Here is a tiny trained network, its code and every weight. The questions are about switching its units off for an input and a class, where a switched-off unit gives its printed mean instead of its output.

import numpy as np


def w(rows, s, z=0):
    codes = np.array(rows[::2]) - 128.0
    scale = np.full(codes.shape[1], s)
    scale[-1] = z or s
    return codes * scale


def f(y):
    return np.maximum(y, 0)


def log_softmax(a):
    a = a - a.max(-1, keepdims=True)
    return a - np.log(np.exp(a).sum(-1, keepdims=True))


def net(x, mask):
    res = np.array(x, float).reshape(1, 6) / 4 @ E
    y = f(res @ A[0][:, :-1].T + A[0][:, -1])
    res = res + np.where(mask, y, B[0][:, -1]) @ B[0][:, :-1]
    return log_softmax(res[-1] @ U[:, :-1].T + U[:, -1])


A, B = {}, {}
E = w([
[127,129,129,126,128,128,130,128],'x0',
[249,100,148,61,114,117,118,109],'x1',
[132,137,105,128,129,128,92,249],'x2',
[128,128,130,127,125,129,126,128],'x3',
[119,17,173,133,134,150,181,153],'x4',
[127,128,131,127,126,128,126,128],'x5',
],0.013)
A[0] = w([
[91,153,137,133,132,126,161,3,64],'neuron 1',
[167,53,152,104,123,129,160,52,128],'neuron 2',
[139,170,136,125,124,118,103,91,144],'neuron 3',
[132,102,130,113,120,143,125,112,79],'neuron 4',
[177,207,99,137,135,121,110,83,39],'neuron 5',
[100,64,143,123,132,126,157,159,29],'neuron 6',
[136,107,129,142,130,115,129,113,113],'neuron 7',
[161,65,138,123,127,132,155,117,53],'neuron 8',
[163,119,120,124,133,127,121,233,6],'neuron 9',
[14,111,111,172,136,132,159,110,50],'neuron 10',
[94,192,109,132,131,134,111,189,130],'neuron 11',
[240,134,120,98,130,123,116,141,19],'neuron 12',
[101,184,121,137,132,122,100,179,131],'neuron 13',
[90,136,138,146,144,125,115,135,196],'neuron 14',
[114,77,135,137,133,138,154,154,35],'neuron 15',
[93,167,98,145,115,129,124,165,91],'neuron 16',
[113,48,143,151,131,127,153,157,95],'neuron 17',
],0.019,0.011)
B[0] = w([
[90,144,78,188,23,148,111,133,232],'neuron 1',
[169,120,172,68,227,104,137,145,252],'neuron 2',
[112,107,137,112,78,172,115,95,193],'neuron 3',
[125,134,141,124,143,103,158,162,144],'neuron 4',
[167,106,173,73,111,159,140,64,207],'neuron 5',
[112,151,80,181,73,136,119,149,180],'neuron 6',
[132,129,134,114,139,115,130,140,144],'neuron 7',
[135,123,141,124,232,85,141,179,183],'neuron 8',
[159,114,177,57,72,190,127,3,179],'neuron 9',
[173,109,171,54,93,176,121,42,233],'neuron 10',
[109,132,102,175,178,95,133,185,210],'neuron 11',
[68,145,79,196,12,163,114,101,216],'neuron 12',
[107,131,108,164,153,96,140,182,201],'neuron 13',
[115,137,115,151,82,129,126,136,194],'neuron 14',
[82,131,100,167,79,121,119,140,167],'neuron 15',
[133,138,114,147,182,84,130,182,182],'neuron 16',
[126,143,122,125,45,164,112,63,209],'neuron 17',
],0.021,0.018)
U = w([
[42,156,7,218,45,143,114,152,153],'0',
[181,74,199,7,102,172,141,65,203],'1',
[140,119,123,134,254,41,184,247,2],'2',
],0.0094,0.0054)

Each question gives the input, the list of numbers given to net, and the class t.
The units are the neurons (one row each of A and B). Each row of codes is followed by its name. A weight is (code - 128) times the scale printed after its matrix; where a second scale follows, it is the last column's (A, B and U).
mask holds one flag per neuron, in row order. A switched-off neuron (its flag False) gives its mean, the last column of its row in B, instead of its output. The means were averaged over made-up inputs and are rounded, as every weight is.
A unit's drop is (log p(t) with every unit on - log p(t) with that unit switched off) / (log p(t) with every unit on - log p(t) with every unit switched off).
The circuit of an input: a set's keep is (log p(t) with only the set's units on - log p(t) with every unit switched off) / (log p(t) with every unit on - log p(t) with every unit switched off). Starting from the 12 units with the biggest drops (on a tie, the unit counted first), units are removed one at a time, each time the one whose removal leaves the highest keep (on an exact tie, the one counted first), for as long as the keep stays at least 0.8.
circuit, biggest first: the units of the circuit, biggest drop first
unit that matters most: the unit with the biggest drop
top k neurons: the k neurons with the biggest drops, biggest first
drop when u is switched off: that unit's drop, to one decimal
input [-5,6,3,8,0,8], class 0: circuit, biggest first => (neuron 12)
input [3,2,0,0,-5,-3], class 1: top 2 neurons => (neuron 1; neuron 5)
input [-2,3,-1,-1,-7,-6], class 1: top 3 neurons => (neuron 5; neuron 6; neuron 1)
input [-1,8,5,3,-6,8], class 0: top 2 neurons => (neuron 12; neuron 10)
input [5,1,-5,8,5,6], class 2: top 3 neurons => (neuron 2; neuron 10; neuron 8)
input [4,2,0,-7,3,-1], class 2: top 3 neurons => (neuron 10; neuron 9; neuron 5)
input [5,-8,-1,6,7,2], class 1: top 3 neurons => (neuron 10; neuron 12; neuron 1)
input [0,6,3,1,0,3], class 0: top 4 neurons => (neuron 12; neuron 10; neuron 5; neuron 2)
input [-3,-4,-1,7,6,3], class 1: top 3 neurons => (neuron 10; neuron 1; neuron 12)
input [5,1,7,-8,5,0], class 1: top 3 neurons => (neuron 9; neuron 1; neuron 12)
input [5,7,1,-3,-7,-2], class 0: top 4 neurons => (neuron 12; neuron 10; neuron 2; neuron 9)
input [5,5,1,-3,-3,-4], class 0: top 4 neurons => (neuron 12; neuron 10; neuron 2; neuron 9)
input [3,-5,-3,-2,7,-7], class 1: drop when neuron 10 is switched off => 7.2
input [-4,6,-6,-7,6,-1], class 2: unit that matters most => neuron 2
input [2,5,-2,3,5,2], class 2: drop when neuron 8 is switched off => 0.1
input [1,-6,-4,5,2,8], class 1: drop when neuron 10 is switched off => 4.9
